Below is a small trained network, with its code and all its weights. Each question gives an input and a class and asks what happens when units are switched off, that is, made to give their printed mean instead of their output.

import numpy as np


def w(rows, s, z=0):
    codes = np.array(rows[::2]) - 128.0
    scale = np.full(codes.shape[1], s)
    scale[-1] = z or s
    return codes * scale


def f(y):
    return y / 2 * (1 + np.tanh(0.7978845608 * (y + 0.044715 * y**3)))


def log_softmax(a):
    a = a - a.max(-1, keepdims=True)
    return a - np.log(np.exp(a).sum(-1, keepdims=True))


def net(x, mask):
    res = np.array(x, float).reshape(1, 3) / 4 @ E
    y = f(res @ A[0][:, :-1].T + A[0][:, -1])
    res = res + np.where(mask, y, B[0][:, -1]) @ B[0][:, :-1]
    return log_softmax(res[-1] @ U[:, :-1].T + U[:, -1])


A, B = {}, {}
E = w([
[251,133,166,114],'x0',
[119,192,145,149],'x1',
[163,133,82,186],'x2',
],0.017)
A[0] = w([
[37,168,91,117,34],'n1',
[44,139,30,124,2],'n2',
[110,242,106,102,116],'n3',
[84,123,162,58,96],'n4',
[137,122,57,197,107],'n5',
[84,117,182,81,86],'n6',
[137,245,177,174,115],'n7',
[149,12,109,108,102],'n8',
[154,123,6,219,67],'n9',
[102,120,199,18,78],'n10',
],0.013,0.006)
B[0] = w([
[223,152,60,96,229],'n1',
[229,138,103,90,234],'n2',
[63,2,166,94,203],'n3',
[111,86,158,181,198],'n4',
[129,87,137,210,210],'n5',
[165,26,179,190,190],'n6',
[117,14,31,53,242],'n7',
[62,73,43,35,210],'n8',
[149,38,133,170,254],'n9',
[169,54,171,154,231],'n10',
],0.0098,0.01)
U = w([
[57,77,46,77,83],'0',
[158,85,161,246,90],'1',
[243,156,95,82,125],'2',
[111,137,101,143,252],'3',
[137,223,122,174,92],'4',
[36,246,157,211,83],'5',
],0.013,0.015)

Each question gives the input, the list of numbers given to net, and the class t.
The units are the neurons (one row each of A and B). Each row of codes is followed by its name. A weight is (code - 128) times the scale printed after its matrix; where a second scale follows, it is the last column's (A, B and U).
mask holds one flag per neuron, in row order. A switched-off neuron (its flag False) gives its mean, the last column of its row in B, instead of its output. The means were averaged over made-up inputs and are rounded, as every weight is.
A unit's drop is (log p(t) with every unit on - log p(t) with that unit switched off) / (log p(t) with every unit on - log p(t) with every unit switched off).
The circuit of an input: a set's keep is (log p(t) with only the set's units on - log p(t) with every unit switched off) / (log p(t) with every unit on - log p(t) with every unit switched off). Starting from all 10 units, units are removed one at a time, each time the one whose removal leaves the highest keep (on an exact tie, the one counted first), for as long as the keep stays at least 0.8.
circuit, biggest first: the units of the circuit, biggest drop first
unit that matters most: the unit with the biggest drop
top k neurons: the k neurons with the biggest drops, biggest first
drop when u is switched off: that unit's drop, to one decimal
input [-8,4,-7], class 2: unit that matters most -> n1
input [-4,3,3], class 2: circuit, biggest first -> [n2, n1]
input [6,-6,4], class 0: top 2 neurons -> [n8, n2]
input [-7,0,-5], class 2: circuit, biggest first -> [n1, n2]
input [-4,3,6], class 1: top 2 neurons -> [n5, n9]
input [-8,3,-8], class 1: top 3 neurons -> [n6, n4, n10]
input [-8,7,-1], class 2: top 3 neurons -> [n1, n2, n8]
input [3,4,0], class 0: top 3 neurons -> [n7, n2, n1]
input [-5,0,5], class 1: top 2 neurons -> [n5, n9]
input [1,-5,-7], class 1: top 2 neurons -> [n10, n6]
input [3,2,2], class 3: circuit, biggest first -> [n2, n10]
input [3,1,3], class 3: top 4 neurons -> [n2, n1, n10, n6]
input [5,-6,5], class 0: top 3 neurons -> [n8, n2, n1]
input [1,7,0], class 0: unit that matters most -> n7
input [8,-5,8], class 1: top 2 neurons -> [n9, n5]
input [-2,-2,4], class 1: top 3 neurons -> [n7, n9, n5]
input [-2,1,-3], class 3: top 2 neurons -> [n9, n5]
input [-7,3,5], class 2: drop when n2 is switched off -> 0.6
input [-4,-3,8], class 1: drop when n4 is switched off -> 0.0
input [-5,-2,1], class 2: unit that matters most -> n2
input [6,0,7], class 1: drop when n1 is switched off -> 0.1
input [-8,4,-6], class 2: drop when n2 is switched off -> 0.4
